Below is a small trained network, with its code and all its weights. Each question gives an input and a class and asks what happens when units are switched off, that is, made to give their printed mean instead of their output.

import numpy as np


def w(rows, s, z=0):
    codes = np.array(rows[::2]) - 128.0
    scale = np.full(codes.shape[1], s)
    scale[-1] = z or s
    return codes * scale


def f(y):
    return y / 2 * (1 + np.tanh(0.7978845608 * (y + 0.044715 * y**3)))


def log_softmax(a):
    a = a - a.max(-1, keepdims=True)
    return a - np.log(np.exp(a).sum(-1, keepdims=True))


def net(x, mask):
    res = np.array(x, float).reshape(1, 4) / 4 @ E
    y = f(res @ A[0][:, :-1].T + A[0][:, -1])
    res = res + np.where(mask, y, B[0][:, -1]) @ B[0][:, :-1]
    return log_softmax(res[-1] @ U[:, :-1].T + U[:, -1])


A, B = {}, {}
E = w([
[133,102,105,77,33,178,148,99,115],'x0',
[157,86,113,137,120,76,167,103,197],'x1',
[211,74,167,138,163,179,176,185,152],'x2',
[2,74,185,157,182,142,136,175,104],'x3',
],0.011)
A[0] = w([
[115,117,107,139,122,176,147,97,109,213],'neuron 0',
[153,130,116,99,116,97,108,122,133,175],'neuron 1',
[127,112,117,121,52,146,139,108,143,115],'neuron 2',
[192,71,147,122,153,169,142,152,140,134],'neuron 3',
[154,99,96,132,139,84,127,98,120,192],'neuron 4',
[154,149,110,103,158,85,119,107,129,98],'neuron 5',
[156,106,143,134,149,140,115,161,149,118],'neuron 6',
[165,187,102,125,80,130,113,101,109,253],'neuron 7',
[145,113,120,143,157,129,131,158,139,147],'neuron 8',
[177,170,140,111,72,183,132,120,123,134],'neuron 9',
[119,103,132,114,125,122,125,160,149,136],'neuron 10',
[43,175,142,132,201,119,124,156,107,249],'neuron 11',
[152,109,149,133,153,131,136,149,104,184],'neuron 12',
[119,168,138,133,124,133,111,154,142,135],'neuron 13',
[101,168,128,103,100,111,123,108,101,112],'neuron 14',
[159,158,120,104,124,63,115,101,174,129],'neuron 15',
[131,165,108,148,131,128,127,167,107,78],'neuron 16',
[135,131,135,124,117,96,140,93,168,207],'neuron 17',
[143,168,110,138,114,75,154,96,147,155],'neuron 18',
[163,176,111,141,120,10,116,75,153,181],'neuron 19',
[95,176,135,140,144,152,86,123,93,132],'neuron 20',
[115,87,131,137,145,148,157,148,148,183],'neuron 21',
[90,125,145,126,210,135,114,126,154,105],'neuron 22',
[117,116,123,116,159,116,127,148,113,149],'neuron 23',
[135,80,139,107,92,148,139,121,138,212],'neuron 24',
[93,56,132,132,117,134,161,130,128,169],'neuron 25',
[139,158,129,158,96,112,120,117,159,171],'neuron 26',
[109,128,138,126,137,80,131,124,153,152],'neuron 27',
[110,106,143,127,177,84,141,158,127,156],'neuron 28',
[132,130,93,103,133,165,106,156,146,82],'neuron 29',
[99,134,134,151,197,116,112,161,112,153],'neuron 30',
[130,84,149,145,234,134,146,190,142,190],'neuron 31',
[130,108,122,127,116,143,120,127,120,128],'neuron 32',
[145,124,130,133,120,94,116,91,140,146],'neuron 33',
[76,198,114,130,104,123,95,98,107,162],'neuron 34',
[148,112,135,110,101,128,129,109,114,72],'neuron 35',
[124,100,119,134,104,142,141,156,140,186],'neuron 36',
[139,175,129,118,89,172,111,112,93,168],'neuron 37',
[103,67,141,126,97,119,116,133,140,153],'neuron 38',
],0.014,0.0031)
B[0] = w([
[109,142,134,139,92,117,138,116,149,156],'neuron 0',
[179,141,134,140,126,121,128,123,119,157],'neuron 1',
[120,146,148,159,90,100,85,75,125,174],'neuron 2',
[117,132,99,118,134,192,170,153,222,219],'neuron 3',
[162,134,113,113,164,100,123,135,148,157],'neuron 4',
[134,144,162,129,131,96,143,100,125,155],'neuron 5',
[129,152,137,106,128,191,148,129,145,168],'neuron 6',
[209,137,148,155,64,122,140,108,65,205],'neuron 7',
[120,130,150,115,133,177,158,116,130,161],'neuron 8',
[188,102,63,144,66,158,103,146,113,199],'neuron 9',
[128,114,145,126,134,113,116,138,156,144],'neuron 10',
[57,107,131,95,141,92,112,176,12,238],'neuron 11',
[136,92,137,117,144,161,146,127,132,169],'neuron 12',
[124,114,150,113,110,109,142,118,110,139],'neuron 13',
[79,175,98,146,150,148,162,148,106,161],'neuron 14',
[173,161,131,143,179,117,161,103,110,181],'neuron 15',
[105,131,156,124,110,113,137,124,112,138],'neuron 16',
[145,122,98,121,170,89,121,131,162,161],'neuron 17',
[178,147,103,143,178,114,134,107,118,171],'neuron 18',
[202,158,105,146,240,75,131,81,130,213],'neuron 19',
[108,129,166,74,84,97,170,163,98,177],'neuron 20',
[145,104,169,102,127,115,101,124,177,179],'neuron 21',
[139,96,132,119,114,151,88,105,61,187],'neuron 22',
[125,113,144,125,138,130,122,132,113,150],'neuron 23',
[128,137,159,146,76,97,117,109,192,176],'neuron 24',
[79,112,154,114,124,65,104,108,183,179],'neuron 25',
[158,141,123,130,142,116,140,118,118,153],'neuron 26',
[148,102,85,139,147,120,89,137,119,151],'neuron 27',
[151,87,121,139,131,146,80,136,99,184],'neuron 28',
[139,117,114,131,119,136,119,142,132,137],'neuron 29',
[130,110,183,126,130,130,90,124,58,199],'neuron 30',
[150,95,187,144,183,252,116,146,89,247],'neuron 31',
[120,119,127,132,113,117,123,129,139,136],'neuron 32',
[153,135,109,129,154,105,130,120,132,150],'neuron 33',
[43,180,76,117,161,150,201,156,105,192],'neuron 34',
[138,140,154,159,93,118,116,131,127,145],'neuron 35',
[127,113,146,137,106,111,132,118,165,155],'neuron 36',
[124,131,80,118,74,123,138,155,104,180],'neuron 37',
[82,125,136,128,129,76,104,123,164,155],'neuron 38',
],0.025,0.015)
U = w([
[43,167,125,128,109,119,117,131,148,4],'0',
[116,77,203,98,85,93,83,112,239,169],'1',
[119,38,223,88,184,203,33,190,68,106],'2',
[241,202,112,141,183,72,224,74,118,212],'3',
[164,66,179,74,154,246,177,209,222,125],'4',
[117,115,24,115,214,98,71,150,120,133],'5',
[184,141,46,196,2,166,126,153,113,137],'6',
[81,166,117,30,102,98,225,247,62,35],'7',
],0.0066,0.0011)

Each question gives the input, the list of numbers given to net, and the class t.
The units are the neurons (one row each of A and B). Each row of codes is followed by its name. A weight is (code - 128) times the scale printed after its matrix; where a second scale follows, it is the last column's (A, B and U).
mask holds one flag per neuron, in row order. A switched-off neuron (its flag False) gives its mean, the last column of its row in B, instead of its output. The means were averaged over made-up inputs and are rounded, as every weight is.
A unit's drop is (log p(t) with every unit on - log p(t) with that unit switched off) / (log p(t) with every unit on - log p(t) with every unit switched off).
The circuit of an input: a set's keep is (log p(t) with only the set's units on - log p(t) with every unit switched off) / (log p(t) with every unit on - log p(t) with every unit switched off). Starting from the 12 units with the biggest drops (on a tie, the unit counted first), units are removed one at a time, each time the one whose removal leaves the highest keep (on an exact tie, the one counted first), for as long as the keep stays at least 0.8.
units of the circuit, in order: the units of the circuit, biggest drop first
k most important neurons: the k neurons with the biggest drops, biggest first
drop when u is switched off: that unit's drop, to one decimal
input [1,-7,7,-4], class 6: units of the circuit, in order	(neuron 9)
input [3,6,4,6], class 4: 2 most important neurons	(neuron 31; neuron 3)
input [4,1,-7,1], class 7: 2 most important neurons	(neuron 34; neuron 14)
input [1,5,-7,7], class 7: 2 most important neurons	(neuron 31; neuron 34)
input [5,5,6,-4], class 6: 2 most important neurons	(neuron 9; neuron 19)
input [4,6,5,3], class 1: 2 most important neurons	(neuron 25; neuron 24)
input [8,3,-5,7], class 0: 2 most important neurons	(neuron 34; neuron 14)
input [8,0,7,7], class 1: 3 most important neurons	(neuron 25; neuron 24; neuron 38)
input [2,-7,-4,-7], class 6: 2 most important neurons	(neuron 9; neuron 37)
input [3,-2,8,-5], class 6: 2 most important neurons	(neuron 9; neuron 31)
input [1,-2,3,-8], class 3: 2 most important neurons	(neuron 19; neuron 15)
input [-4,-6,-7,-4], class 7: 2 most important neurons	(neuron 34; neuron 20)
input [8,-4,-3,2], class 6: 2 most important neurons	(neuron 11; neuron 2)
input [6,-4,8,7], class 4: units of the circuit, in order	(neuron 3)
input [-8,-7,0,-6], class 3: drop when neuron 19 is switched off	0.8
input [-6,-4,-7,-4], class 3: drop when neuron 19 is switched off	3.4
input [3,-6,-3,-1], class 7: drop when neuron 34 is switched off	0.1
input [3,-7,-4,-4], class 6: drop when neuron 7 is switched off	0.5
